Below is a small trained network, with its code and all its weights. Each question gives an input and a target symbol and asks what happens when units are switched off, that is, made to give their printed mean instead of their output.

import numpy as np


def w(rows, s, z=0):
    codes = np.array(rows[::2]) - 128.0
    scale = np.full(codes.shape[1], s)
    scale[-1] = z or s
    return codes * scale


def norm(h):
    return h / np.sqrt((h * h).mean(-1, keepdims=True) + 1e-5)


def f(y):
    return np.maximum(y, 0)


def softmax(a):
    e = np.exp(a - a.max(-1, keepdims=True))
    return e / e.sum(-1, keepdims=True)


def log_softmax(a):
    a = a - a.max(-1, keepdims=True)
    return a - np.log(np.exp(a).sum(-1, keepdims=True))


def net(x, mask):
    ids = ['ΛΠβζμτ'.index(c) for c in x.split()]
    T = len(ids)
    res = E[ids] + P[:T]
    r = norm(res)
    for j in range(2):
        rows = slice(3 * j, 3 * j + 3)
        q, k, v = (r @ M[0][rows].T for M in (Q, K, V))
        z = softmax(np.where(np.tri(T) > 0, q @ k.T / 3**0.5, -1e9)) @ v
        o = O[0][rows]
        res = res + np.where(mask[j], z, o[:, -1]) @ o[:, :-1]
    y = f(norm(res) @ A[0][:, :-1].T + A[0][:, -1])
    res = res + np.where(mask[2:18], y, B[0][:, -1]) @ B[0][:, :-1]
    return log_softmax(norm(res)[-1] @ U[:, :-1].T + U[:, -1])


Q, K, V, O, A, B = {}, {}, {}, {}, {}, {}
E = w([
[44,3,107,28],'Λ',
[243,19,155,166],'Π',
[61,24,133,72],'β',
[172,255,90,131],'ζ',
[248,119,234,247],'μ',
[132,85,9,99],'τ',
],0.0082)
P = w([
[201,194,161,2],'0',
[199,175,151,80],'1',
[69,196,124,210],'2',
[58,146,168,239],'3',
[66,80,214,219],'4',
[115,77,231,179],'5',
[208,152,192,111],'6',
],0.0038)
Q[0] = w([
[82,171,194,184],'h1',
[116,242,61,156],'h1',
[80,9,46,215],'h1',
[175,100,101,72],'h2',
[132,96,166,146],'h2',
[107,88,128,132],'h2',
],0.015)
K[0] = w([
[157,169,153,208],'h1',
[142,245,116,88],'h1',
[131,89,8,141],'h1',
[164,149,177,87],'h2',
[100,119,136,151],'h2',
[116,172,142,166],'h2',
],0.018)
V[0] = w([
[115,160,252,117],'h1',
[141,148,182,132],'h1',
[164,146,151,146],'h1',
[135,70,167,157],'h2',
[189,112,84,154],'h2',
[165,150,177,141],'h2',
],0.019)
O[0] = w([
[2,173,132,142,2],'h1',
[82,161,106,142,67],'h1',
[108,157,94,136,92],'h1',
[106,55,85,89,131],'h2',
[178,128,95,179,164],'h2',
[122,69,190,132,105],'h2',
],0.017,0.018)
A[0] = w([
[101,131,83,147,98],'n1',
[228,207,59,115,72],'n2',
[143,74,255,101,163],'n3',
[9,110,61,210,118],'n4',
[144,126,191,68,151],'n5',
[63,84,87,18,126],'n6',
[71,103,124,74,158],'n7',
[190,245,128,54,70],'n8',
[89,34,100,119,194],'n9',
[52,120,56,45,3],'n10',
[128,134,52,234,65],'n11',
[152,24,164,137,96],'n12',
[158,48,233,204,114],'n13',
[20,209,166,128,72],'n14',
[100,144,40,123,91],'n15',
[161,219,109,149,137],'n16',
],0.009,0.003)
B[0] = w([
[151,131,84,115,138],'n1',
[180,46,199,209,240],'n2',
[117,205,76,188,224],'n3',
[254,82,63,40,162],'n4',
[187,120,48,122,186],'n5',
[128,164,168,165,155],'n6',
[124,127,163,136,145],'n7',
[96,38,74,14,170],'n8',
[88,142,212,123,190],'n9',
[159,110,133,200,140],'n10',
[196,226,62,97,150],'n11',
[27,187,145,143,254],'n12',
[91,125,70,91,232],'n13',
[138,45,217,138,157],'n14',
[115,118,71,126,141],'n15',
[25,124,128,175,161],'n16',
],0.014,0.0067)
U = w([
[126,227,13,238,118],'Λ',
[60,67,141,155,61],'Π',
[101,191,227,217,251],'β',
[255,48,61,152,189],'ζ',
[138,214,150,8,51],'μ',
[46,69,10,142,79],'τ',
],0.007,0.002)

Each question gives the input, a string of symbols that net reads in full, and the target symbol t.
The units are the heads (3 rows each of Q, K, V and O) and the neurons (one row each of A and B). Each row of codes is followed by its name. A weight is (code - 128) times the scale printed after its matrix; where a second scale follows, it is the last column's (O, A, B and U).
mask holds one flag per unit, heads first, then neurons. A switched-off unit (its flag False) gives its mean, the last column of its rows in O or B, instead of its output. The means were averaged over made-up inputs and are rounded, as every weight is.
A unit's drop is (log p(t) with every unit on - log p(t) with that unit switched off) / (log p(t) with every unit on - log p(t) with every unit switched off).
The circuit of an input: a set's keep is (log p(t) with only the set's units on - log p(t) with every unit switched off) / (log p(t) with every unit on - log p(t) with every unit switched off). Starting from the 12 units with the biggest drops (on a tie, the unit counted first), units are removed one at a time, each time the one whose removal leaves the highest keep (on an exact tie, the one counted first), for as long as the keep stays at least 0.8.
circuit, biggest first: the units of the circuit, biggest drop first
most important unit: the unit with the biggest drop
k most important neurons: the k neurons with the biggest drops, biggest first
which heads matter: for each layer, one digit per head in row order, 1 if its drop is at least 0.15 and else 0, layers parted by /
drop when u is switched off: that unit's drop, to one decimal
input Π τ ζ β β, target Λ: circuit, biggest first => h1, n3, h2
input τ β Λ Λ β ζ Λ, target Λ: which heads matter => 10
input β τ τ Λ μ β, target Π: most important unit => h2
input τ Λ β β, target β: which heads matter => 11
input ζ τ μ τ τ μ, target Λ: which heads matter => 10
input Π τ Π Λ Λ, target τ: circuit, biggest first => h1, n2, n12
input τ Λ τ Π Π β, target β: circuit, biggest first => h1, n9, n8
input β μ ζ τ Λ μ, target τ: circuit, biggest first => h1, n4
input τ Λ β τ β μ Λ, target Π: circuit, biggest first => h2, h1
input Π β τ μ Λ Λ μ, target τ: which heads matter => 11
input Λ β Π, target β: which heads matter => 11
input β Λ β Π, target β: 2 most important neurons => n9, n6
input Λ Λ Λ, target μ: 2 most important neurons => n2, n5
input τ Λ Π μ β β, target Π: circuit, biggest first => h1
input τ τ Λ ζ Π Π, target Λ: which heads matter => 10
input τ β Λ Λ, target β: 3 most important neurons => n6, n13, n9
input τ Λ Λ Λ, target μ: 2 most important neurons => n2, n9
input Π Λ μ Π, target Π: drop when n9 is switched off => 0.2
input Λ Π Λ, target τ: drop when h1 is switched off => 0.8
input Λ τ τ μ Π Λ, target Π: drop when n7 is switched off => 0.0
input β Π τ τ Λ μ ζ, target τ: drop when n8 is switched off => 0.1
input Λ Λ τ μ, target Λ: most important neuron => n4
